Below are the code and all the weights of a small trained network. Each question names an input and a class and asks about switching units off, where a switched-off unit gives its printed mean instead of its output.

import numpy as np


def w(rows, s, z=0):
    codes = np.array(rows[::2]) - 128.0
    scale = np.full(codes.shape[1], s)
    scale[-1] = z or s
    return codes * scale


def norm(h):
    return h / np.sqrt((h * h).mean(-1, keepdims=True) + 1e-5)


def f(y):
    return y / 2 * (1 + np.tanh(0.7978845608 * (y + 0.044715 * y**3)))


def log_softmax(a):
    a = a - a.max(-1, keepdims=True)
    return a - np.log(np.exp(a).sum(-1, keepdims=True))


def net(x, mask):
    res = np.array(x, float).reshape(1, 5) / 4 @ E
    u = 0
    for l in range(2):
        y = f(norm(res) @ A[l][:, :-1].T + A[l][:, -1])
        res = res + np.where(mask[u : u + 9], y, B[l][:, -1]) @ B[l][:, :-1]
        u += 9
    return log_softmax(norm(res)[-1] @ U[:, :-1].T + U[:, -1])


A, B = {}, {}
E = w([
[190,120,82,174,73,67,255,139,170],'x0',
[44,93,164,153,207,76,225,160,175],'x1',
[122,60,143,186,97,141,46,239,158],'x2',
[130,129,125,143,135,122,127,123,126],'x3',
[133,118,137,124,128,132,131,127,123],'x4',
],0.0068)
A[0] = w([
[83,111,147,148,238,194,87,123,131,126],'L0N1',
[210,122,105,144,101,162,124,91,142,130],'L0N2',
[133,145,128,174,147,158,127,93,143,120],'L0N3',
[80,163,135,74,196,145,115,1,110,160],'L0N4',
[114,122,140,127,136,119,163,139,104,122],'L0N5',
[161,166,91,118,105,144,116,38,111,152],'L0N6',
[176,159,112,117,128,130,221,45,124,107],'L0N7',
[165,138,133,110,163,175,47,110,111,140],'L0N8',
[158,82,90,164,68,86,153,116,137,3],'L0N9',
],0.0092,0.004)
B[0] = w([
[87,91,149,40,100,16,158,174,152,215],'L0N1',
[149,184,74,70,126,76,72,190,116,182],'L0N2',
[136,91,104,69,90,200,142,150,63,129],'L0N3',
[227,167,93,167,187,215,140,239,141,254],'L0N4',
[123,87,154,145,151,160,145,119,120,141],'L0N5',
[113,115,223,108,20,39,140,218,131,211],'L0N6',
[34,96,115,109,98,70,95,25,130,235],'L0N7',
[127,137,122,217,76,150,125,1,123,216],'L0N8',
[138,203,189,117,168,209,116,203,97,161],'L0N9',
],0.0085,0.0082)
A[1] = w([
[85,100,148,142,173,142,157,172,143,205],'L1N1',
[120,72,82,133,167,107,222,132,166,97],'L1N2',
[97,93,110,142,170,160,152,1,119,175],'L1N3',
[130,88,104,158,112,157,63,46,124,108],'L1N4',
[118,117,163,220,48,142,141,103,162,107],'L1N5',
[187,131,134,144,208,194,200,196,150,3],'L1N6',
[233,195,135,173,100,198,123,190,112,49],'L1N7',
[167,113,130,111,102,87,122,166,98,102],'L1N8',
[131,114,128,150,180,150,177,159,145,66],'L1N9',
],0.013,0.0022)
B[1] = w([
[160,210,105,110,18,56,185,51,59,204],'L1N1',
[158,125,152,160,150,212,71,131,162,214],'L1N2',
[197,95,217,162,150,194,176,143,198,174],'L1N3',
[141,172,9,153,145,121,132,198,46,168],'L1N4',
[130,166,81,72,207,169,94,176,108,186],'L1N5',
[132,176,14,169,70,122,10,155,21,228],'L1N6',
[128,79,241,114,171,156,218,49,254,253],'L1N7',
[81,49,119,192,217,164,176,100,101,183],'L1N8',
[73,74,56,58,240,152,50,194,117,182],'L1N9',
],0.0092,0.011)
U = w([
[191,107,227,164,160,239,183,85,249,89],'0',
[154,181,2,145,150,200,28,194,64,1],'1',
[84,102,166,100,30,13,158,146,93,233],'2',
],0.0086,0.00025)

Each question gives the input, the list of numbers given to net, and the class t.
The units are the neurons (one row each of A and B). Each row of codes is followed by its name. A weight is (code - 128) times the scale printed after its matrix; where a second scale follows, it is the last column's (A, B and U).
mask holds one flag per neuron, layer by layer. A switched-off neuron (its flag False) gives its mean, the last column of its row in B, instead of its output. The means were averaged over made-up inputs and are rounded, as every weight is.
A unit's drop is (log p(t) with every unit on - log p(t) with that unit switched off) / (log p(t) with every unit on - log p(t) with every unit switched off).
The circuit of an input: a set's keep is (log p(t) with only the set's units on - log p(t) with every unit switched off) / (log p(t) with every unit on - log p(t) with every unit switched off). Starting from the 12 units with the biggest drops (on a tie, the unit counted first), units are removed one at a time, each time the one whose removal leaves the highest keep (on an exact tie, the one counted first), for as long as the keep stays at least 0.8.
circuit, biggest first: the units of the circuit, biggest drop first
k most important neurons: the k neurons with the biggest drops, biggest first
k most important neurons of layer l: the k neurons of layer l with the biggest drops, biggest first
drop of u: that unit's drop, to one decimal
input [-5,-2,0,6,6], class 0: circuit, biggest first => L0N4, L1N7
input [-4,0,-2,3,-3], class 0: most important neuron of layer 1 => L1N7
input [1,-6,1,-8,7], class 0: 3 most important neurons of layer 0 => L0N7, L0N1, L0N2
input [0,6,3,-5,-2], class 2: 3 most important neurons => L0N4, L0N8, L1N1
input [-3,4,-5,1,-1], class 1: circuit, biggest first => L0N4, L1N6
input [-5,8,-1,-1,-1], class 1: 2 most important neurons of layer 0 => L0N4, L0N7
input [-6,1,2,3,-1], class 2: 2 most important neurons => L0N1, L1N7
input [-2,-6,0,-5,-1], class 0: 2 most important neurons => L0N7, L1N7
input [0,7,0,-5,-7], class 1: 2 most important neurons => L0N7, L0N6
input [-1,8,-1,4,1], class 1: 3 most important neurons => L0N7, L0N6, L1N2
input [0,-7,-6,0,7], class 0: 3 most important neurons => L0N4, L0N1, L1N6
input [0,7,-6,0,3], class 1: 4 most important neurons => L0N4, L0N8, L1N7, L1N6
input [-7,-2,-7,-8,-4], class 0: 2 most important neurons => L1N7, L0N4
input [-8,3,2,1,-6], class 2: circuit, biggest first => L0N1
input [6,0,-3,-1,-4], class 2: 2 most important neurons => L1N7, L0N8
input [-6,-6,-2,7,1], class 0: 2 most important neurons => L0N4, L1N7
input [4,0,-7,7,8], class 2: 3 most important neurons of layer 0 => L0N6, L0N7, L0N8
input [2,6,8,-8,-2], class 1: 2 most important neurons of layer 0 => L0N7, L0N6
input [7,-5,-2,7,6], class 2: drop of L0N7 => 0.3
input [4,-2,7,-4,7], class 0: circuit, biggest first => L1N7
input [-2,-5,-6,-1,-7], class 0: drop of L0N4 => 2.4
input [5,5,3,-2,-2], class 1: drop of L0N7 => 0.0
input [-8,2,3,8,-4], class 2: drop of L0N1 => 1.5
